Below is a small trained network, with its code and all its weights. Each question gives an input and a target symbol and asks what happens when units are switched off, that is, made to give their printed mean instead of their output.

import numpy as np


def w(rows, s, z=0):
    codes = np.array(rows[::2]) - 128.0
    scale = np.full(codes.shape[1], s)
    scale[-1] = z or s
    return codes * scale


def norm(h):
    return h / np.sqrt((h * h).mean(-1, keepdims=True) + 1e-5)


def f(y):
    return y / 2 * (1 + np.tanh(0.7978845608 * (y + 0.044715 * y**3)))


def softmax(a):
    e = np.exp(a - a.max(-1, keepdims=True))
    return e / e.sum(-1, keepdims=True)


def log_softmax(a):
    a = a - a.max(-1, keepdims=True)
    return a - np.log(np.exp(a).sum(-1, keepdims=True))


def net(x, mask):
    ids = ['ΓΘΞΠΣΦαβεζηλμτ'.index(c) for c in x.split()]
    T = len(ids)
    res = E[ids] + P[:T]
    q, k, v = (norm(res) @ M[0].T for M in (Q, K, V))
    z = softmax(np.where(np.tri(T) > 0, q @ k.T / 3**0.5, -1e9)) @ v
    res = res + np.where(mask[0], z, O[0][:, -1]) @ O[0][:, :-1]
    y = f(norm(res) @ A[0][:, :-1].T + A[0][:, -1])
    res = res + np.where(mask[1:9], y, B[0][:, -1]) @ B[0][:, :-1]
    return log_softmax(norm(res)[-1] @ U[:, :-1].T + U[:, -1])


Q, K, V, O, A, B = {}, {}, {}, {}, {}, {}
E = w([
[91,122,140,125,49,107],'Γ',
[165,106,143,189,254,179],'Θ',
[201,117,112,199,206,133],'Ξ',
[69,99,142,97,64,117],'Π',
[110,182,125,141,65,76],'Σ',
[166,78,90,105,206,100],'Φ',
[197,68,113,178,190,148],'α',
[106,153,127,136,46,83],'β',
[72,95,165,123,51,135],'ε',
[176,121,92,132,246,110],'ζ',
[90,149,124,105,66,82],'η',
[152,54,66,84,151,67],'λ',
[62,116,155,91,82,123],'μ',
[108,139,143,149,44,104],'τ',
],0.0092)
P = w([
[127,129,154,112,157,117],'0',
[97,137,87,128,152,143],'1',
[75,128,98,183,152,125],'2',
[92,107,162,179,169,106],'3',
[172,127,216,99,161,107],'4',
[230,181,124,54,126,210],'5',
[139,190,17,104,136,254],'6',
[44,145,27,184,171,162],'7',
[121,193,129,129,205,99],'8',
[183,212,164,88,194,90],'9',
[252,183,138,31,136,142],'10',
],0.0065)
Q[0] = w([
[249,157,204,36,101,144],'head 1',
[184,108,156,126,154,144],'head 1',
[159,154,31,98,110,241],'head 1',
],0.014)
K[0] = w([
[56,127,3,186,138,176],'head 1',
[84,155,72,118,111,108],'head 1',
[53,72,168,232,173,28],'head 1',
],0.014)
V[0] = w([
[123,1,54,16,75,114],'head 1',
[116,218,105,66,199,59],'head 1',
[80,98,206,72,191,208],'head 1',
],0.0082)
O[0] = w([
[149,101,21,149,40,219,250],'head 1',
[119,210,165,128,195,236,154],'head 1',
[255,90,214,16,75,154,123],'head 1',
],0.0085,0.0017)
A[0] = w([
[150,116,100,119,136,212,90],'neuron 1',
[223,40,97,143,247,139,254],'neuron 2',
[48,104,155,126,81,99,131],'neuron 3',
[80,87,121,180,218,71,173],'neuron 4',
[113,136,166,191,72,148,144],'neuron 5',
[103,199,129,142,123,112,169],'neuron 6',
[153,43,28,160,109,132,158],'neuron 7',
[142,117,64,199,228,162,200],'neuron 8',
],0.012,0.0063)
B[0] = w([
[121,172,128,173,99,97,165],'neuron 1',
[223,189,96,123,249,108,254],'neuron 2',
[104,153,105,129,102,93,156],'neuron 3',
[213,134,124,173,122,151,209],'neuron 4',
[108,145,107,77,143,117,147],'neuron 5',
[90,92,142,132,127,148,168],'neuron 6',
[127,102,162,152,192,136,234],'neuron 7',
[176,108,129,31,156,100,247],'neuron 8',
],0.016,0.01)
U = w([
[81,164,201,107,151,213,116],'Γ',
[138,150,212,53,142,41,26],'Θ',
[107,237,93,151,79,164,223],'Ξ',
[141,163,207,212,110,108,86],'Π',
[101,141,33,133,132,241,23],'Σ',
[79,134,77,5,120,141,60],'Φ',
[148,154,53,210,73,73,84],'α',
[170,126,29,88,137,84,151],'β',
[151,67,137,196,121,221,56],'ε',
[102,172,107,85,68,16,123],'ζ',
[180,152,139,138,214,165,174],'η',
[155,21,148,102,101,74,2],'λ',
[184,131,141,81,41,178,152],'μ',
[42,113,111,157,165,91,218],'τ',
],0.012,0.0028)

Each question gives the input, a string of symbols that net reads in full, and the target symbol t.
The units are the heads (3 rows each of Q, K, V and O) and the neurons (one row each of A and B). Each row of codes is followed by its name. A weight is (code - 128) times the scale printed after its matrix; where a second scale follows, it is the last column's (O, A, B and U).
mask holds one flag per unit, heads first, then neurons. A switched-off unit (its flag False) gives its mean, the last column of its rows in O or B, instead of its output. The means were averaged over made-up inputs and are rounded, as every weight is.
A unit's drop is (log p(t) with every unit on - log p(t) with that unit switched off) / (log p(t) with every unit on - log p(t) with every unit switched off).
The circuit of an input: a set's keep is (log p(t) with only the set's units on - log p(t) with every unit switched off) / (log p(t) with every unit on - log p(t) with every unit switched off). Starting from all 9 units, units are removed one at a time, each time the one whose removal leaves the highest keep (on an exact tie, the one counted first), for as long as the keep stays at least 0.8.
circuit, biggest first: the units of the circuit, biggest drop first
top k neurons: the k neurons with the biggest drops, biggest first
drop when u is switched off: that unit's drop, to one decimal
input τ Γ μ Θ τ Ξ Ξ Σ ε, target Π: circuit, biggest first -> [neuron 8; neuron 2]
input τ Φ Π Γ μ η, target ε: circuit, biggest first -> [head 1; neuron 8; neuron 2; neuron 7]
input Σ Γ Γ Θ Γ Π Φ Γ Θ Γ, target Ξ: top 2 neurons -> [neuron 8; neuron 2]
input Γ Φ Θ β μ, target Ξ: top 2 neurons -> [neuron 8; neuron 1]
input β Θ α ζ Θ τ μ, target Γ: circuit, biggest first -> [head 1; neuron 2; neuron 8]
input λ ε τ Γ Γ, target λ: circuit, biggest first -> [head 1; neuron 2]
input λ Π ε, target Σ: circuit, biggest first -> [head 1; neuron 2]
input ε η μ μ Π β, target μ: circuit, biggest first -> [neuron 2; head 1]
input Π ε Φ η, target ε: circuit, biggest first -> [head 1; neuron 8; neuron 2]
input Γ Φ ε Θ ζ τ μ, target Θ: circuit, biggest first -> [head 1; neuron 2]
input Γ Θ Θ Ξ τ Γ Θ Π, target α: circuit, biggest first -> [head 1; neuron 4; neuron 3; neuron 2]
input α η μ Γ, target ζ: circuit, biggest first -> [neuron 2; neuron 3]
input Π τ α μ η, target α: circuit, biggest first -> [head 1; neuron 4; neuron 2; neuron 3]
input τ β ζ Θ Π τ, target Γ: circuit, biggest first -> [head 1; neuron 2; neuron 8; neuron 4]
input Σ λ α β ε μ Γ ε Ξ ε, target τ: circuit, biggest first -> [head 1; neuron 8; neuron 2; neuron 4]
input τ Γ Σ Φ ζ Θ η τ Σ μ, target Φ: circuit, biggest first -> [neuron 2; head 1; neuron 7; neuron 6]
input Ξ η ε Γ Γ μ Π, target τ: top 2 neurons -> [neuron 2; neuron 8]
input ε Γ β β τ μ, target β: top 2 neurons -> [neuron 4; neuron 7]
input Γ ε Π Ξ η Θ Ξ α τ, target Θ: top 2 neurons -> [neuron 2; neuron 4]
input η Γ ε Θ β, target τ: top 3 neurons -> [neuron 2; neuron 8; neuron 7]
input Θ μ Ξ η, target Θ: top 3 neurons -> [neuron 2; neuron 4; neuron 7]
input Γ ε ζ Θ β λ ε Φ Π τ, target λ: top 2 neurons -> [neuron 2; neuron 4]
input η Θ α Γ, target Φ: top 2 neurons -> [neuron 2; neuron 7]
input ε ε τ ε Π, target λ: drop when neuron 3 is switched off -> 0.0
input ζ ζ Θ ε μ Θ β, target λ: drop when head 1 is switched off -> 1.4
input Σ ζ α Ξ μ Θ η ε ε Φ η, target λ: drop when neuron 7 is switched off -> 0.1
input λ ζ τ μ ζ β λ Σ, target Γ: drop when neuron 8 is switched off -> 0.2
input Ξ μ λ τ Γ λ Φ Γ τ τ, target Ξ: top 2 neurons -> [neuron 8; neuron 2]
input Φ ζ μ Γ, target Ξ: top 2 neurons -> [neuron 8; neuron 1]
